Here is a tiny trained network, its code and every weight. The questions are about switching its units off for an input and a class, where a switched-off unit gives its printed mean instead of its output.

import numpy as np


def w(rows, s, z=0):
    codes = np.array(rows[::2]) - 128.0
    scale = np.full(codes.shape[1], s)
    scale[-1] = z or s
    return codes * scale


def f(y):
    return np.maximum(y, 0)


def log_softmax(a):
    a = a - a.max(-1, keepdims=True)
    return a - np.log(np.exp(a).sum(-1, keepdims=True))


def net(x, mask):
    res = np.array(x, float).reshape(1, 5) / 4 @ E
    y = f(res @ A[0][:, :-1].T + A[0][:, -1])
    res = res + np.where(mask, y, B[0][:, -1]) @ B[0][:, :-1]
    return log_softmax(res[-1] @ U[:, :-1].T + U[:, -1])


A, B = {}, {}
E = w([
[161,192,210,248,115,51,244],'x0',
[5,147,145,52,118,55,175],'x1',
[87,61,247,149,153,148,159],'x2',
[85,85,255,151,210,189,57],'x3',
[72,174,191,79,23,177,114],'x4',
],0.0069)
A[0] = w([
[107,142,71,49,99,195,58,193],'N1',
[38,134,222,123,84,136,152,205],'N2',
[161,54,168,196,226,157,81,223],'N3',
[90,132,19,45,116,91,150,252],'N4',
[177,139,1,108,68,177,116,153],'N5',
[186,201,47,171,95,85,167,177],'N6',
],0.0075,0.0035)
B[0] = w([
[143,109,102,61,103,157,24,242],'N1',
[74,186,210,81,58,159,182,233],'N2',
[147,61,169,152,197,200,157,238],'N3',
[97,95,2,91,127,30,116,254],'N4',
[254,76,68,134,68,98,92,230],'N5',
[205,168,69,218,120,33,161,236],'N6',
],0.0083,0.0085)
U = w([
[79,176,211,124,59,168,201,204],'0',
[184,90,63,101,71,116,69,7],'1',
[146,60,151,163,253,195,137,227],'2',
[189,186,87,233,122,71,188,144],'3',
[1,134,80,72,136,76,146,176],'4',
[90,158,155,85,134,190,52,21],'5',
],0.0087,0.0021)

Each question gives the input, the list of numbers given to net, and the class t.
The units are the neurons (one row each of A and B). Each row of codes is followed by its name. A weight is (code - 128) times the scale printed after its matrix; where a second scale follows, it is the last column's (A, B and U).
mask holds one flag per neuron, in row order. A switched-off neuron (its flag False) gives its mean, the last column of its row in B, instead of its output. The means were averaged over made-up inputs and are rounded, as every weight is.
A unit's drop is (log p(t) with every unit on - log p(t) with that unit switched off) / (log p(t) with every unit on - log p(t) with every unit switched off).
The circuit of an input: a set's keep is (log p(t) with only the set's units on - log p(t) with every unit switched off) / (log p(t) with every unit on - log p(t) with every unit switched off). Starting from all 6 units, units are removed one at a time, each time the one whose removal leaves the highest keep (on an exact tie, the one counted first), for as long as the keep stays at least 0.8.
units of the circuit, in order: the units of the circuit, biggest drop first
k most important neurons: the k neurons with the biggest drops, biggest first
drop of u: that unit's drop, to one decimal
input [5,4,4,-2,-3], class 0: units of the circuit, in order => [N4 N5]
input [6,-2,-6,8,1], class 2: units of the circuit, in order => [N3 N6]
input [1,-6,2,0,-4], class 2: units of the circuit, in order => [N3]
input [-1,2,-7,6,2], class 5: 2 most important neurons => [N6 N5]
input [-1,0,-1,4,2], class 5: units of the circuit, in order => [N6 N4]
input [-2,1,0,4,2], class 5: units of the circuit, in order => [N6 N4]
input [8,-2,3,1,-2], class 2: units of the circuit, in order => [N3 N4]
input [-6,1,1,1,-6], class 2: 2 most important neurons => [N3 N6]
input [0,-6,-7,7,4], class 2: 3 most important neurons => [N3 N4 N2]
input [3,0,-7,8,-7], class 2: drop of N5 => 0.0
input [2,6,3,5,0], class 0: drop of N2 => 0.2
input [4,-5,6,1,3], class 0: drop of N2 => 0.4
